Below is a small trained network, with its code and all its weights. Each question gives an input and a class and asks what happens when units are switched off, that is, made to give their printed mean instead of their output.

import numpy as np


def w(rows, s, z=0):
    codes = np.array(rows[::2]) - 128.0
    scale = np.full(codes.shape[1], s)
    scale[-1] = z or s
    return codes * scale


def norm(h):
    return h / np.sqrt((h * h).mean(-1, keepdims=True) + 1e-5)


def f(y):
    return y / 2 * (1 + np.tanh(0.7978845608 * (y + 0.044715 * y**3)))


def log_softmax(a):
    a = a - a.max(-1, keepdims=True)
    return a - np.log(np.exp(a).sum(-1, keepdims=True))


def net(x, mask):
    res = np.array(x, float).reshape(1, 5) / 4 @ E
    u = 0
    for l in range(2):
        y = f(norm(res) @ A[l][:, :-1].T + A[l][:, -1])
        res = res + np.where(mask[u : u + 6], y, B[l][:, -1]) @ B[l][:, :-1]
        u += 6
    return log_softmax(norm(res)[-1] @ U[:, :-1].T + U[:, -1])


A, B = {}, {}
E = w([
[42,173,203,110],'x0',
[140,42,195,134],'x1',
[3,120,39,133],'x2',
[128,128,127,129],'x3',
[127,130,129,134],'x4',
],0.0048)
A[0] = w([
[253,134,110,167,186],'L0N0',
[135,6,161,104,254],'L0N1',
[115,70,135,114,17],'L0N2',
[18,118,142,120,87],'L0N3',
[118,21,37,135,83],'L0N4',
[164,136,195,54,95],'L0N5',
],0.0065,0.0026)
B[0] = w([
[72,61,137,28,250],'L0N0',
[182,53,167,160,255],'L0N1',
[157,162,122,214,110],'L0N2',
[113,66,116,89,191],'L0N3',
[238,72,151,254,198],'L0N4',
[10,156,169,161,167],'L0N5',
],0.0058,0.0034)
A[1] = w([
[238,80,91,13,179],'L1N0',
[173,112,27,178,78],'L1N1',
[113,130,178,37,97],'L1N2',
[155,95,228,146,5],'L1N3',
[127,255,180,134,82],'L1N4',
[59,99,117,227,150],'L1N5',
],0.0083,0.0025)
B[1] = w([
[17,138,80,70,254],'L1N0',
[154,235,126,254,185],'L1N1',
[203,144,62,186,195],'L1N2',
[98,172,142,142,192],'L1N3',
[226,105,113,88,165],'L1N4',
[155,116,136,68,182],'L1N5',
],0.0085,0.0044)
U = w([
[50,182,46,41,255],'0',
[66,13,145,63,64],'1',
[133,195,36,198,76],'2',
[192,66,100,207,79],'3',
[254,190,113,81,72],'4',
[139,151,215,125,172],'5',
],0.018,0.0026)

Each question gives the input, the list of numbers given to net, and the class t.
The units are the neurons (one row each of A and B). Each row of codes is followed by its name. A weight is (code - 128) times the scale printed after its matrix; where a second scale follows, it is the last column's (A, B and U).
mask holds one flag per neuron, layer by layer. A switched-off neuron (its flag False) gives its mean, the last column of its row in B, instead of its output. The means were averaged over made-up inputs and are rounded, as every weight is.
A unit's drop is (log p(t) with every unit on - log p(t) with that unit switched off) / (log p(t) with every unit on - log p(t) with every unit switched off).
The circuit of an input: a set's keep is (log p(t) with only the set's units on - log p(t) with every unit switched off) / (log p(t) with every unit on - log p(t) with every unit switched off). Starting from all 12 units, units are removed one at a time, each time the one whose removal leaves the highest keep (on an exact tie, the one counted first), for as long as the keep stays at least 0.8.
units of the circuit, in order: the units of the circuit, biggest drop first
k most important neurons: the k neurons with the biggest drops, biggest first
top k neurons in layer l: the k neurons of layer l with the biggest drops, biggest first
input [-5,-7,6,-1,-6], class 2: units of the circuit, in order -> (L1N1)
input [5,1,7,4,6], class 1: units of the circuit, in order -> (L1N1 L1N0)
input [-3,1,0,-4,-3], class 1: top 3 neurons in layer 0 -> (L0N0 L0N4 L0N1)
input [-4,2,-1,-7,-1], class 1: 2 most important neurons -> (L0N0 L0N1)
input [6,8,0,-2,3], class 5: 3 most important neurons -> (L1N0 L0N0 L1N3)
input [-2,-3,8,-4,1], class 2: units of the circuit, in order -> (L0N0 L1N0)
input [-1,2,-4,-8,-7], class 1: 4 most important neurons -> (L0N1 L1N1 L0N5 L0N0)
input [0,-8,7,-1,-1], class 2: top 2 neurons in layer 1 -> (L1N0 L1N1)
input [-2,0,-8,0,2], class 0: units of the circuit, in order -> (L1N0 L0N4)
input [-3,8,8,-1,4], class 3: top 2 neurons in layer 0 -> (L0N4 L0N0)
input [-8,1,-2,-2,-4], class 1: 2 most important neurons -> (L0N0 L1N0)
input [8,-8,-4,5,0], class 4: 2 most important neurons -> (L1N4 L1N0)
input [3,-1,-4,2,1], class 4: top 2 neurons in layer 1 -> (L1N4 L1N2)
input [4,3,0,-2,5], class 5: units of the circuit, in order -> (L1N0)
input [-8,5,0,-7,4], class 1: 3 most important neurons -> (L0N0 L1N0 L1N2)
input [-1,8,5,-2,6], class 3: 2 most important neurons -> (L0N4 L0N0)
input [8,-5,-1,4,-5], class 4: 2 most important neurons -> (L1N4 L1N0)
input [-3,2,8,-7,-7], class 3: 2 most important neurons -> (L0N4 L1N0)
input [6,-8,0,-7,-6], class 4: 3 most important neurons -> (L1N4 L1N0 L0N0)
input [-3,-1,-7,3,-8], class 0: units of the circuit, in order -> (L1N0)
input [4,-2,-1,8,-5], class 4: top 2 neurons in layer 1 -> (L1N0 L1N4)
input [8,0,-4,-2,8], class 4: top 3 neurons in layer 1 -> (L1N4 L1N2 L1N0)
